[ 1.29 -1.20  0.17 -0.54  0.62 -3.00 -0.01  1.23  0.06  0.78 -1.47  0.83
  0.30 -4.16  1.46  1.12 -0.90 -1.21  0.24 -1.87 -1.79 -1.17  1.91  0.69] | T/z307
[ 0.60 -0.16  0.07  0.33  1.60  3.96  0.54  1.55  0.46  1.90 -0.33  0.56
  1.45  2.48  0.27 -0.70  2.56 -1.26  4.37 -0.70 -2.87 -0.66 -0.56 -0.15] | U/z838
[-1.01 -0.28  0.51  0.36 -1.97  7.07  0.69  0.53  1.10  0.45 -0.58 -2.14
 -0.04  2.01 -0.02  0.63  0.09  2.47  2.93  1.58  1.98 -3.27  2.28 -0.71] | W/z813
[ 2.33  0.48  0.10  1.41  2.33 -0.54  0.05  0.55 -0.44 -1.78  0.85  0.00
 -0.53 -0.71 -0.33 -1.07  1.03  1.45 -0.89 -0.83 -3.09  2.25  0.07  1.52] | U/z658
[-2.20  1.40 -0.05  1.08 -3.19  1.70  1.29 -3.06  1.24  0.92  0.31 -2.03
  0.83  0.35  1.30  2.26 -0.59  3.06  1.06 -0.23  6.56 -0.41  0.63 -1.05] | W/z813
[ 0.66 -1.78  1.54  0.22  0.91 -0.73  0.60  2.07 -0.49  0.50  0.38  0.47
 -2.69  1.50  0.15 -0.81 -1.38 -3.56 -0.25 -1.90 -4.83 -2.29  1.41 -0.11] | T/z307
[ 3.14 -0.81 -0.27 -0.44  1.44 -0.41  1.06  0.28  0.77  0.24  0.07 -0.48
 -0.92 -2.61 -0.28 -0.31  1.33  1.22 -1.97 -0.67 -4.66  2.53  0.18 -0.28] | U/z658
[ 2.53 -1.36  0.14  0.02  1.68 -4.47  0.28  2.03 -0.13 -0.81  0.81  1.47
 -1.17 -1.50  2.44 -1.00 -2.91 -2.77 -1.56 -0.60 -4.33 -0.01  0.98 -0.25] | U/z658
[ 2.26 -2.13  0.19  0.73  0.34 -0.66 -0.12  2.65  0.09  0.92  1.03  2.26
  0.11 -0.36  1.53 -0.76 -1.93 -3.22  1.39 -0.61 -3.70 -1.39  0.55 -0.59] | T/z307
[ 1.53  0.53  1.96 -0.35  0.69  3.33  0.42 -0.77 -0.28  1.28  0.68  1.49
  0.06  2.52 -1.95 -0.44  1.74 -1.19  0.86 -3.40 -1.80 -3.93 -1.23  2.82] | U/z838
[ 2.10 -1.26  1.51  1.42  1.39 -1.49 -0.03  1.78  0.80  2.22  1.13 -1.94
  0.96  0.03 -1.56  0.96 -3.43 -6.97  0.11 -0.39  0.17 -0.37 -0.27  0.43] | T/z459
[-0.22 -0.78  0.44 -0.53 -1.75  3.05  1.92 -1.98  0.86  2.15 -0.87 -7.78
 -0.17 -1.11 -0.28  0.22 -1.44  1.53  0.04  0.31  1.23 -2.33  1.40 -0.76] | W/z813
[ 2.33 -1.72 -0.31 -2.30  1.45 -3.26  0.56  1.97  0.25 -1.34  1.34  2.38
 -0.18  0.19  1.03 -0.40 -2.16 -2.64 -0.89 -1.12 -3.68 -0.54  0.90 -0.09] | T/z307
[ 4.54 -1.07  0.12 -0.44  2.35 -0.24  0.50  1.82 -0.41 -1.63  0.56  1.57
 -1.06 -3.81  0.30 -1.55  1.28  1.44 -1.17 -1.21 -4.06  1.77 -1.78  2.85] | U/z658
[ 2.82 -1.58  1.48  1.67  2.27  0.47  0.01  0.43 -0.27 -0.12  0.34 -1.55
  1.07  0.63 -1.05  0.01 -0.44 -2.80  0.04 -0.36 -4.41  1.72 -1.05  1.53] | U/z658
[ 3.03  0.42  0.48  1.17  0.60 -4.06 -1.32  1.30 -0.16 -1.75  1.07  0.24
 -2.04 -2.49 -0.86 -0.97  3.15 -1.06 -3.30  0.03 -4.25  0.79  1.20 -0.12] | U/z658
[ 0.55 -1.32 -0.12 -0.42  0.96 -5.04  0.63  0.37 -0.22 -0.18  0.98  2.37
 -1.64 -0.73  2.13 -2.11  1.83 -0.36 -0.27 -1.32 -4.84 -0.95  1.22 -0.07] | U/z658
[ 2.07 -0.75  0.14 -1.25  2.63 -3.25  0.47  0.51 -0.37 -0.55 -0.02  0.22
 -0.67  1.23  1.32 -0.30  0.50 -2.11 -1.25 -0.15 -4.55  0.35  0.10 -1.02] | U/z658
[-2.93 -0.56  1.47 -1.67 -2.08  2.31  0.83 -0.27  2.75  0.01 -0.78 -0.56
 -0.04 -1.38  2.43 -0.10 -0.61  3.50 -0.03 -0.31  2.39 -2.95  1.40  0.26] | W/z329
[-1.12 -0.06 -0.72  0.14 -1.03 -0.43  1.33 -1.18  2.65  2.21 -0.05 -0.64
  1.45  2.28  1.87  0.39 -1.73 -1.75  1.20  0.30  1.46 -1.85  0.99 -2.98] | W/z329
[ 2.79 -1.55 -0.13  0.97  0.02 -5.94  0.28  3.40  0.89  2.22  0.80 -1.55
 -0.36 -4.79  1.39  0.15 -5.93 -4.89 -0.87 -0.96 -0.99 -2.17  2.57 -0.35] | T/z459
[ 1.73 -0.49  0.08 -0.45  1.06 -1.72 -1.49  1.31 -0.18 -2.87 -0.35  0.05
 -0.88 -2.62 -0.47  0.07  2.19 -0.45 -3.04 -0.65 -4.82  2.42 -0.66  1.58] | U/z658

[-0.54 -0.16 -2.60  2.84  0.68 -0.70 -2.34  2.33 -1.74  0.38  2.09 -0.39
 -0.19 -0.36 -0.39  1.45  1.01  0.69 -0.92  0.26 -0.16  2.56 -1.19 -0.52] | V/<61>
[ 1.00  1.82 -1.34 -1.22  1.45  1.56  0.02  1.50 -1.02  0.25 -0.57  4.02
  1.13 -1.48 -1.73  0.66 -0.74  0.42 -0.12 -0.64 -0.84  0.73 -0.84 -0.79] | D/<60>
[-1.14  1.96  1.16 -2.01  0.75 -1.74  0.05 -0.20 -3.47  0.41 -0.16  3.00
  0.33 -0.80 -0.23  3.09 -0.82 -2.67  0.86 -1.32 -0.78  3.69  0.43 -2.50] | D/<60>
[-0.75 -0.10  1.43  1.10  0.45 -2.38 -0.20  1.21 -2.85  2.29  1.49 -0.02
 -0.07 -5.59 -0.98  0.39  0.47  1.05 -1.33  0.54 -0.09  3.32 -0.57 -0.64] | V/<67>
[ 1.07 -0.69  2.88 -1.47  1.92 -0.91 -1.17  1.50  0.35 -1.54  2.26  0.23
  1.73  1.07 -0.92 -2.21  0.95  0.32  0.80 -2.65  0.40  1.82 -0.02  0.64] | D/<69>
[ 1.21  0.18 -1.61  0.09  1.18  1.33 -0.57  1.18 -1.50  0.80  1.49  2.02
  1.50 -0.88 -0.91  1.45  0.40 -0.31  1.64 -2.08 -0.10  2.83 -1.94 -2.10] | D/<60>
[ 0.79 -0.56 -2.85 -0.03  2.07 -1.33 -4.03  2.23  0.67  0.76  1.48  1.01
  1.47  0.90 -1.67 -2.01  0.51  1.35 -3.94 -0.88 -0.15  3.55  0.17 -2.37] | V/<67>
[ 1.06 -0.22  1.25 -2.53 -0.70 -0.15  3.36  1.33 -2.96  0.86 -5.42  2.04
 -0.54 -2.05  0.17  3.33 -0.55 -1.72  1.55 -1.46 -2.81  2.71 -0.53  2.98] | D/<60>
[-1.21 -0.46  1.03 -0.62  0.74 -1.80 -1.71  1.24 -4.13  1.87 -0.14  1.47
  0.83 -1.91 -0.35  0.23  2.38  0.22 -2.20 -0.61 -1.44  2.66 -0.25 -0.91] | V/<58>
[ 4.32 -1.87 -1.29 -1.38  0.72  2.88 -0.45  2.73  0.47 -1.51  0.41  0.99
  2.51  1.51 -4.88 -0.93  0.26 -0.15  1.26 -3.05  0.15  1.86  1.03 -1.47] | D/<63>
[ 1.98 -0.59 -4.16  0.71  0.65  3.41  0.55  2.87 -0.68  0.50 -0.02  4.11
  1.15  0.55 -1.39 -1.31  0.35  0.60  3.00 -1.99 -0.24  0.52  0.70  0.28] | D/<60>
[ 0.32  1.15 -2.76 -1.21  3.22  2.57 -0.55  0.71 -1.87  0.92  1.17  3.30
  0.49 -1.32 -2.59  0.28 -1.06 -2.20  0.55 -2.39 -0.56  2.49 -0.64 -0.86] | D/<60>
[ 0.40  0.33  0.98 -2.92  1.51  0.86  2.28  0.06 -2.93  0.35 -2.62  2.74
  0.27 -1.42 -0.84  5.10  1.78 -0.94  0.07 -2.78 -1.57  1.73  0.60  1.62] | D/<60>
